Each row has a name. Each question is about the rows just above it.

q569: [ 3.08  3.82  3.81  7.49  2.03 -2.82 -3.08 -3.10 -4.10]
q861: [ 3.08 -3.93  3.81  3.82  2.79 -2.82 -4.11  0.04 -4.10]
q428: [-3.29  4.62 -4.27 -4.04 -2.51  2.24  1.37  0.04  4.46]
q278: [-1.23 -4.64 -1.24  5.95 -2.89  1.32 -4.19 -4.65  0.72]
q793: [ 0.29 -3.93 -3.76  4.41 -4.02  5.46 -4.19 -6.25  3.39]
q489: [ 3.87 -6.07 -3.57  8.26  0.14 -0.52 -4.19 -3.56 -3.56]
q469: [-3.29  5.33 -1.74 -4.04  0.52 -0.98  2.48  2.29  2.32]
Which entry of q861 is missing from [ 3.08  0.04 -4.10 -4.11  3.82  2.79 -3.93 -2.82]? : [3.81]
Which entry of q861 is missing from [-2.82 -3.93  3.08 -4.11  3.82  3.81  2.79  0.04]? : [-4.10]
q278 without one entry, shuffled: [ 0.72 -1.23  1.32 -1.24 -4.65 -4.19  5.95 -2.89]. Gone: : [-4.64]
Which entry of q278 is missing from [-2.89 -1.23 -4.64 -4.65  0.72  5.95 -4.19  1.32]? : [-1.24]
q569 without one entry, shuffled: [-4.10  7.49  3.82  2.03 -3.08 -2.82  3.08 -3.10]. Gone: : [3.81]
Which entry of q489 is missing from [-4.19  3.87 -3.56 -0.52 -6.07  0.14  8.26 -3.56]? : [-3.57]
q489 without one entry, shuffled: [ 0.14  8.26 -0.52 -4.19 -3.56 -3.56  3.87 -6.07]. Gone: : [-3.57]

q48: [ 6.60  0.44  1.72  1.44 -0.72 -0.31  0.45 -1.73 -2.55  5.41  1.40  0.60]
q419: [ 6.58  0.19  2.92  3.88 -1.08  0.11  0.21  0.42 -2.34  5.55  0.75  0.55]
q277: [ 2.14  2.25 -2.59 -8.15 -3.22  1.81 -5.32 -6.87 -0.43  0.88  8.20 -1.28]
q611: [ 5.60 -0.42  3.57 -2.41  0.37 -1.17  2.55  3.31 -2.42  5.84 -2.83  1.18]
q50: [-6.01 -0.73 -1.71 -2.89  1.08  1.25  0.49  0.21  2.29 -6.21 -0.73 -0.72]
q319: [ 4.36  0.20  2.32  3.06 -0.66 -0.75  0.00  0.80 -2.16  4.34 -1.18  0.95]
q266: [-5.47  1.09 -3.40 -6.20 -0.18  1.24  1.10 -1.29  2.50 -5.62  3.97 -0.58]
q580: [ 1.01 -0.82 -1.21 -4.35 -0.42  0.20 -2.24 -2.59  0.41 -2.59  2.43 -0.31]
q466: [-7.96 -0.42  3.57  7.12  0.37 -1.17  2.55  3.31 -2.42  5.84 -2.83  1.18]
q574: [ 3.19  0.29  0.30 -0.69 -0.79 -0.10 -0.93 -1.39 -0.93  2.97  1.80 -0.15]
q521: [-9.12 -0.80 -1.89 -2.58  1.98  0.70  1.16  1.50  3.58 -8.10 -1.99 -0.70]
Which entry of q611 is missing from [ 5.84  0.37  3.57  5.60  1.18 -0.42 -2.41 -2.83 -1.17  2.55  3.31]? : [-2.42]
Which entry of q266 is missing from [-1.29 -5.62 -3.40  2.50  3.97 -0.58  1.10  1.24 -6.20 -5.47 -0.18]? : [1.09]
q50 without one entry, shuffled: [ 0.49  1.25 -2.89 -6.21  2.29 -0.73  0.21 -0.73  1.08 -6.01 -1.71]. Gone: : [-0.72]
q48 without one entry, shuffled: [ 0.60 -0.72  1.72 -0.31 -1.73  0.45 -2.55  5.41  1.44  6.60  1.40]. Gone: : [0.44]

q935: [ 2.04 -0.64  5.67 -2.98  1.25  2.03 -1.61 -8.44]
q594: [-0.05 -3.58  0.10 -3.37  0.39  2.14 -4.13  6.39]
q846: [-1.79 -2.55 -1.79 -4.06 -3.67 -1.96 -1.78 -3.34]
Shuffled q935 with one entry gone: [ 1.25  2.03 -1.61 -0.64  2.04 -2.98  5.67], missing : [-8.44]
q846 without one entry, shuffled: [-1.78 -3.34 -1.79 -1.96 -1.79 -4.06 -3.67]. Gone: : [-2.55]
Shuffled q935 with one entry gone: [-2.98  1.25 -0.64 -1.61 -8.44  2.03  5.67], missing : [2.04]
q846 without one entry, shuffled: [-1.96 -4.06 -1.79 -3.67 -2.55 -1.79 -3.34]. Gone: : [-1.78]

q242: [-2.63  6.55  8.14  1.68  4.74  3.18  3.21  4.43  1.40  6.70 -7.46 -1.90
  4.59  7.91]
q36: [-3.15  0.82  0.16  3.88  0.31  2.29  2.28  3.88 -0.17  3.73 -0.29 -1.39
  2.61 -4.60]
q618: [-5.48 -1.95 -2.55  0.74  3.92 -0.92  0.45 -1.73 -2.78 -2.99  1.90 -0.93
  1.04 -1.30]
Which entry of q36 is missing from [ 3.88  0.82  0.16 -0.29  0.31  3.73  2.61  3.88 -3.15 -1.39 -0.17 -4.60
  2.29]? : [2.28]
Shuffled q618 with one entry gone: [-2.55 -2.78  3.92  0.74 -5.48 -1.73 -0.92 -2.99 -1.30  1.04  0.45  1.90
 -1.95], missing : [-0.93]

